Below are the code and all the weights of a small trained network. Each question names an input and a class and asks about switching units off, where a switched-off unit gives its printed mean instead of its output.

import numpy as np


def w(rows, s, z=0):
    codes = np.array(rows[::2]) - 128.0
    scale = np.full(codes.shape[1], s)
    scale[-1] = z or s
    return codes * scale


def f(y):
    return y / 2 * (1 + np.tanh(0.7978845608 * (y + 0.044715 * y**3)))


def log_softmax(a):
    a = a - a.max(-1, keepdims=True)
    return a - np.log(np.exp(a).sum(-1, keepdims=True))


def net(x, mask):
    res = np.array(x, float).reshape(1, 6) / 4 @ E
    y = f(res @ A[0][:, :-1].T + A[0][:, -1])
    res = res + np.where(mask, y, B[0][:, -1]) @ B[0][:, :-1]
    return log_softmax(res[-1] @ U[:, :-1].T + U[:, -1])


A, B = {}, {}
E = w([
[157,104,47,174,52,132,136,181,52],'x0',
[101,174,129,238,196,191,157,121,140],'x1',
[197,88,62,119,50,164,184,158,62],'x2',
[196,213,140,154,144,119,181,253,60],'x3',
[70,80,46,209,61,95,51,140,92],'x4',
[68,172,147,163,142,31,30,178,129],'x5',
],0.0061)
A[0] = w([
[147,155,158,143,190,235,206,70,160,107],'N1',
[105,158,176,114,156,79,93,130,156,170],'N2',
[112,25,88,70,70,123,106,61,161,193],'N3',
[199,154,135,128,151,223,230,116,121,254],'N4',
[115,33,91,71,72,125,112,63,156,192],'N5',
[255,159,122,89,101,151,230,189,76,177],'N6',
[121,68,110,94,94,123,119,95,145,115],'N7',
[96,182,237,89,205,71,90,124,187,180],'N8',
[153,155,156,143,189,241,214,72,161,108],'N9',
[227,153,115,97,97,136,195,205,66,148],'N10',
[212,147,95,112,76,127,177,233,43,178],'N11',
[53,148,74,253,108,78,45,179,78,159],'N12',
[98,184,247,92,207,73,93,123,185,184],'N13',
[92,181,233,92,197,66,88,123,183,181],'N14',
[123,158,182,139,220,197,169,66,176,220],'N15',
[110,36,82,93,68,115,98,81,148,197],'N16',
],0.0061,0.002)
B[0] = w([
[106,63,160,178,206,215,206,131,200,210],'N1',
[93,157,128,120,142,67,83,111,141,177],'N2',
[127,54,173,79,60,134,60,41,81,208],'N3',
[158,102,158,134,162,198,237,177,144,241],'N4',
[130,52,182,74,60,136,72,49,82,203],'N5',
[215,173,189,50,100,133,221,199,73,254],'N6',
[129,92,147,105,93,131,94,82,106,155],'N7',
[74,218,177,56,205,54,83,75,193,246],'N8',
[114,69,150,170,196,208,207,136,187,215],'N9',
[208,186,156,83,77,107,191,203,50,228],'N10',
[186,182,124,115,55,75,157,190,32,245],'N11',
[40,142,1,241,84,73,45,211,109,221],'N12',
[82,223,184,50,216,58,91,79,199,251],'N13',
[70,225,169,68,201,43,73,77,192,241],'N14',
[78,109,175,132,239,172,171,106,234,229],'N15',
[120,52,148,112,41,138,58,66,70,194],'N16',
],0.0059,0.0066)
U = w([
[129,85,149,149,177,224,191,129,179,42],'0',
[93,215,167,87,178,57,90,90,177,82],'1',
[81,137,15,254,94,93,75,182,109,159],'2',
[132,34,148,97,62,134,80,56,97,254],'3',
[221,179,144,95,91,119,180,191,70,101],'4',
],0.0082,0.00076)

Each question gives the input, the list of numbers given to net, and the class t.
The units are the neurons (one row each of A and B). Each row of codes is followed by its name. A weight is (code - 128) times the scale printed after its matrix; where a second scale follows, it is the last column's (A, B and U).
mask holds one flag per neuron, in row order. A switched-off neuron (its flag False) gives its mean, the last column of its row in B, instead of its output. The means were averaged over made-up inputs and are rounded, as every weight is.
A unit's drop is (log p(t) with every unit on - log p(t) with that unit switched off) / (log p(t) with every unit on - log p(t) with every unit switched off).
The circuit of an input: a set's keep is (log p(t) with only the set's units on - log p(t) with every unit switched off) / (log p(t) with every unit on - log p(t) with every unit switched off). Starting from the 12 units with the biggest drops (on a tie, the unit counted first), units are removed one at a time, each time the one whose removal leaves the highest keep (on an exact tie, the one counted first), for as long as the keep stays at least 0.8.
units of the circuit, in order: the units of the circuit, biggest drop first
k most important neurons: the k neurons with the biggest drops, biggest first
drop of u: that unit's drop, to one decimal
input [4,-5,0,4,3,6], class 2: units of the circuit, in order => [N12]
input [3,-7,4,0,3,3], class 3: 3 most important neurons => [N16; N3; N5]
input [-1,2,-4,-5,-3,-4], class 0: 2 most important neurons => [N1; N9]
input [4,-7,-2,-3,0,8], class 3: units of the circuit, in order => [N16; N3; N15]
input [6,6,3,-7,3,1], class 2: 2 most important neurons => [N12; N6]
input [-5,-1,7,-8,-6,0], class 3: units of the circuit, in order => [N3; N5]
input [8,-6,-3,8,1,7], class 2: 2 most important neurons => [N12; N4]
input [8,-1,-8,4,-1,0], class 2: 2 most important neurons => [N12; N6]
input [7,5,-3,-2,-2,0], class 2: drop of N16 => 0.0
input [-2,6,-2,2,7,6], class 2: drop of N12 => 0.4
input [6,-2,-6,-3,2,7], class 2: drop of N12 => 0.7
input [7,7,0,-7,3,0], class 2: drop of N12 => 0.8
